Here is a tiny trained network, its code and every weight. The questions are about switching its units off for an input and a class, where a switched-off unit gives its printed mean instead of its output.

import numpy as np


def w(rows, s, z=0):
    codes = np.array(rows[::2]) - 128.0
    scale = np.full(codes.shape[1], s)
    scale[-1] = z or s
    return codes * scale


def f(y):
    return np.maximum(y, 0)


def log_softmax(a):
    a = a - a.max(-1, keepdims=True)
    return a - np.log(np.exp(a).sum(-1, keepdims=True))


def net(x, mask):
    res = np.array(x, float).reshape(1, 7) / 4 @ E
    y = f(res @ A[0][:, :-1].T + A[0][:, -1])
    res = res + np.where(mask, y, B[0][:, -1]) @ B[0][:, :-1]
    return log_softmax(res[-1] @ U[:, :-1].T + U[:, -1])


A, B = {}, {}
E = w([
[96,126,181,131,115,105,153,104,150],'x0',
[108,141,91,122,113,108,58,147,114],'x1',
[210,60,244,111,34,178,43,139,148],'x2',
[122,178,167,113,134,153,144,130,116],'x3',
[181,133,146,86,133,54,107,26,13],'x4',
[217,200,116,102,142,62,135,147,230],'x5',
[130,77,144,126,153,94,119,142,134],'x6',
],0.011)
A[0] = w([
[82,129,76,154,212,113,153,137,107,160],'N1',
[59,72,124,130,110,162,138,152,60,96],'N2',
[198,147,130,68,148,84,154,191,131,70],'N3',
[60,87,145,166,130,160,118,97,78,105],'N4',
[92,148,70,108,188,127,192,79,135,171],'N5',
[145,119,170,42,52,150,102,145,148,221],'N6',
[167,99,117,31,127,90,141,18,56,51],'N7',
[165,170,117,98,133,74,123,147,249,71],'N8',
[173,160,136,107,160,83,100,61,127,47],'N9',
[138,148,104,122,103,103,102,123,160,153],'N10',
[81,182,89,163,206,79,164,128,107,176],'N11',
[72,101,119,133,137,194,142,195,194,13],'N12',
[186,145,110,124,186,135,121,153,136,157],'N13',
[34,145,114,61,163,118,105,110,135,185],'N14',
[49,69,133,127,152,193,117,126,72,80],'N15',
[170,180,131,89,124,65,120,109,198,159],'N16',
[61,107,158,172,109,188,131,123,86,113],'N17',
[134,88,107,140,120,123,112,93,159,167],'N18',
[65,114,123,148,127,191,143,254,242,29],'N19',
[219,91,184,136,43,183,90,145,119,218],'N20',
[165,103,92,163,117,133,158,155,132,2],'N21',
],0.01,0.0018)
B[0] = w([
[114,62,194,77,99,65,130,165,121,202],'N1',
[155,193,54,170,176,205,176,171,154,203],'N2',
[143,93,101,200,159,135,181,104,102,165],'N3',
[181,200,129,236,166,147,142,107,193,197],'N4',
[135,113,203,146,35,77,83,177,146,196],'N5',
[105,49,117,123,107,96,140,194,165,198],'N6',
[87,164,128,96,160,142,32,47,38,215],'N7',
[190,182,58,219,173,220,172,162,139,199],'N8',
[139,100,91,113,188,157,95,52,100,174],'N9',
[194,124,102,141,134,111,159,128,131,155],'N10',
[97,13,183,82,39,32,172,199,123,211],'N11',
[126,110,140,46,127,151,65,52,131,208],'N12',
[112,148,88,114,163,135,94,198,135,155],'N13',
[153,84,144,143,117,137,107,150,134,174],'N14',
[244,170,72,239,176,155,226,133,168,210],'N15',
[184,196,52,166,139,172,231,149,134,186],'N16',
[110,126,127,155,157,156,220,140,110,198],'N17',
[136,136,114,88,151,87,126,165,162,148],'N18',
[96,172,147,86,126,160,10,2,7,250],'N19',
[99,38,192,111,27,52,122,177,191,233],'N20',
[137,119,125,125,142,120,104,104,171,142],'N21',
],0.0075,0.017)
U = w([
[105,80,175,91,20,69,157,253,133,253],'0',
[177,196,74,193,193,149,212,178,133,116],'1',
[95,163,135,55,158,126,64,3,31,17],'2',
],0.014,0.0013)

Each question gives the input, the list of numbers given to net, and the class t.
The units are the neurons (one row each of A and B). Each row of codes is followed by its name. A weight is (code - 128) times the scale printed after its matrix; where a second scale follows, it is the last column's (A, B and U).
mask holds one flag per neuron, in row order. A switched-off neuron (its flag False) gives its mean, the last column of its row in B, instead of its output. The means were averaged over made-up inputs and are rounded, as every weight is.
A unit's drop is (log p(t) with every unit on - log p(t) with that unit switched off) / (log p(t) with every unit on - log p(t) with every unit switched off).
The circuit of an input: a set's keep is (log p(t) with only the set's units on - log p(t) with every unit switched off) / (log p(t) with every unit on - log p(t) with every unit switched off). Starting from the 12 units with the biggest drops (on a tie, the unit counted first), units are removed one at a time, each time the one whose removal leaves the highest keep (on an exact tie, the one counted first), for as long as the keep stays at least 0.8.
units of the circuit, in order: the units of the circuit, biggest drop first
top k neurons: the k neurons with the biggest drops, biggest first
drop when u is switched off: that unit's drop, to one decimal
input [8,5,-7,-3,0,6,-2], class 0: top 2 neurons -> [N11; N5]
input [-6,-1,1,-8,-7,6,0], class 2: units of the circuit, in order -> [N19]
input [5,7,-3,-2,-4,-2,5], class 2: top 4 neurons -> [N19; N20; N6; N12]
input [-6,7,6,-4,-8,-6,-6], class 2: top 2 neurons -> [N19; N12]
input [-2,4,8,-6,8,-4,1], class 0: top 4 neurons -> [N20; N19; N6; N12]
input [3,4,-5,8,-6,5,7], class 2: top 2 neurons -> [N19; N20]
input [2,7,4,3,-7,7,8], class 1: top 3 neurons -> [N8; N16; N7]
input [7,-1,-1,6,-8,-6,-7], class 2: top 2 neurons -> [N19; N12]
input [7,4,3,7,-7,-8,0], class 1: top 2 neurons -> [N15; N2]
input [6,7,5,-4,2,7,-8], class 1: top 2 neurons -> [N8; N16]
input [-7,1,6,-5,5,-2,-8], class 0: top 2 neurons -> [N20; N19]
input [8,-4,4,8,-6,-2,-1], class 2: drop when N19 is switched off -> 1.1
input [-4,5,-7,-2,7,7,-1], class 0: drop when N9 is switched off -> 0.0
input [-6,-8,6,8,3,4,-7], class 0: units of the circuit, in order -> [N20]
input [-2,2,-3,-7,2,2,-5], class 0: drop when N19 is switched off -> 0.6
